116 57 81 134 150 96
69 139 124 68 56 90
->
116 57 81 134 150 96

73 105 104 102 102 106 120 75 105 89 91 99 103
72 56 94 107 106 83 142 97 76 122 66 92 86
107 148 84 110 51 61 82 117 73 39 137 83 97
87 105 87 102 111 63 89 41 88 83 62 104 120
->
73 105 104 102 102 106 120 75 105 89 91 99 103
107 148 84 110 51 61 82 117 73 39 137 83 97

77 71
132 67
81 70
85 67
77 72
55 83
->
77 71
81 70
77 72

89 70 97 90 108 109 102 116 104 77
93 87 111 91 106 109 115 85 113 116
99 100 100 100 100 99 100 99 100 100
95 108 93 72 90 88 90 104 113 80
104 114 121 116 100 106 88 102 95 120
99 100 99 100 99 100 99 100 99 100
85 123 104 57 106 87 108 107 132 138
86 68 82 102 130 78 110 96 120 96
88 102 123 125 121 62 92 97 118 91
->
89 70 97 90 108 109 102 116 104 77
99 100 100 100 100 99 100 99 100 100
104 114 121 116 100 106 88 102 95 120
85 123 104 57 106 87 108 107 132 138
88 102 123 125 121 62 92 97 118 91

93 84 124 93 88 120 46 108 86 101 96
97 108 98 99 86 113 81 111 83 107 118
91 84 90 101 79 102 105 68 80 107 91
->
93 84 124 93 88 120 46 108 86 101 96
91 84 90 101 79 102 105 68 80 107 91

63 135 128 82
85 75 103 93
90 56 102 122
116 94 90 99
->
63 135 128 82
90 56 102 122

81 151 106 101 90 100 106 129
76 149 127 107 100 82 112 97
113 90 78 94 100 79 107 102
97 90 105 119 139 73 139 130
78 94 144 121 104 141 86 93
103 67 68 126 95 80 115 152
104 114 100 94 137 83 133 121
->
81 151 106 101 90 100 106 129
113 90 78 94 100 79 107 102
78 94 144 121 104 141 86 93
104 114 100 94 137 83 133 121
---
100 102 114 113 92 138 108 80 101
118 98 89 111 115 113 95 77 111
110 98 84 104 121 80 88 100 106
125 103 100 90 99 111 113 96 122
126 100 92 72 108 97 114 116 127
133 91 102 40 93 76 128 136 118
->
133 91 102 40 93 76 128 136 118
126 100 92 72 108 97 114 116 127
125 103 100 90 99 111 113 96 122
110 98 84 104 121 80 88 100 106
118 98 89 111 115 113 95 77 111
100 102 114 113 92 138 108 80 101

72 143 140 106 132 68 103 159 159 108
117 86 74 86 74 112 131 97 84 74
->
117 86 74 86 74 112 131 97 84 74
72 143 140 106 132 68 103 159 159 108

74 99 120 133 98 136
131 103 80 55 100 52
85 129 137 97 139 132
72 113 131 128 120 150
123 74 53 95 74 67
128 86 61 77 88 62
113 70 64 105 60 70
114 123 117 56 117 71
->
114 123 117 56 117 71
113 70 64 105 60 70
128 86 61 77 88 62
123 74 53 95 74 67
72 113 131 128 120 150
85 129 137 97 139 132
131 103 80 55 100 52
74 99 120 133 98 136

150 138 106 73 117 134 100 61 111 137 150
114 128 154 138 72 139 87 111 63 104 58
->
114 128 154 138 72 139 87 111 63 104 58
150 138 106 73 117 134 100 61 111 137 150

140 128
78 135
107 95
124 81
151 63
91 81
131 91
141 107
->
141 107
131 91
91 81
151 63
124 81
107 95
78 135
140 128

100 136 98 129 143 95
100 140 68 94 65 104
100 110 42 99 109 121
100 57 80 98 138 118
100 118 104 128 153 96
100 150 124 121 105 80
100 152 68 115 105 102
100 87 124 120 153 94
100 76 67 105 144 119
100 72 103 113 154 106
->
100 72 103 113 154 106
100 76 67 105 144 119
100 87 124 120 153 94
100 152 68 115 105 102
100 150 124 121 105 80
100 118 104 128 153 96
100 57 80 98 138 118
100 110 42 99 109 121
100 140 68 94 65 104
100 136 98 129 143 95

109 140 103
107 135 93
105 97 80
111 72 111
128 81 97
116 72 99
98 68 108
90 40 88
116 110 102
113 40 100
->
113 40 100
116 110 102
90 40 88
98 68 108
116 72 99
128 81 97
111 72 111
105 97 80
107 135 93
109 140 103
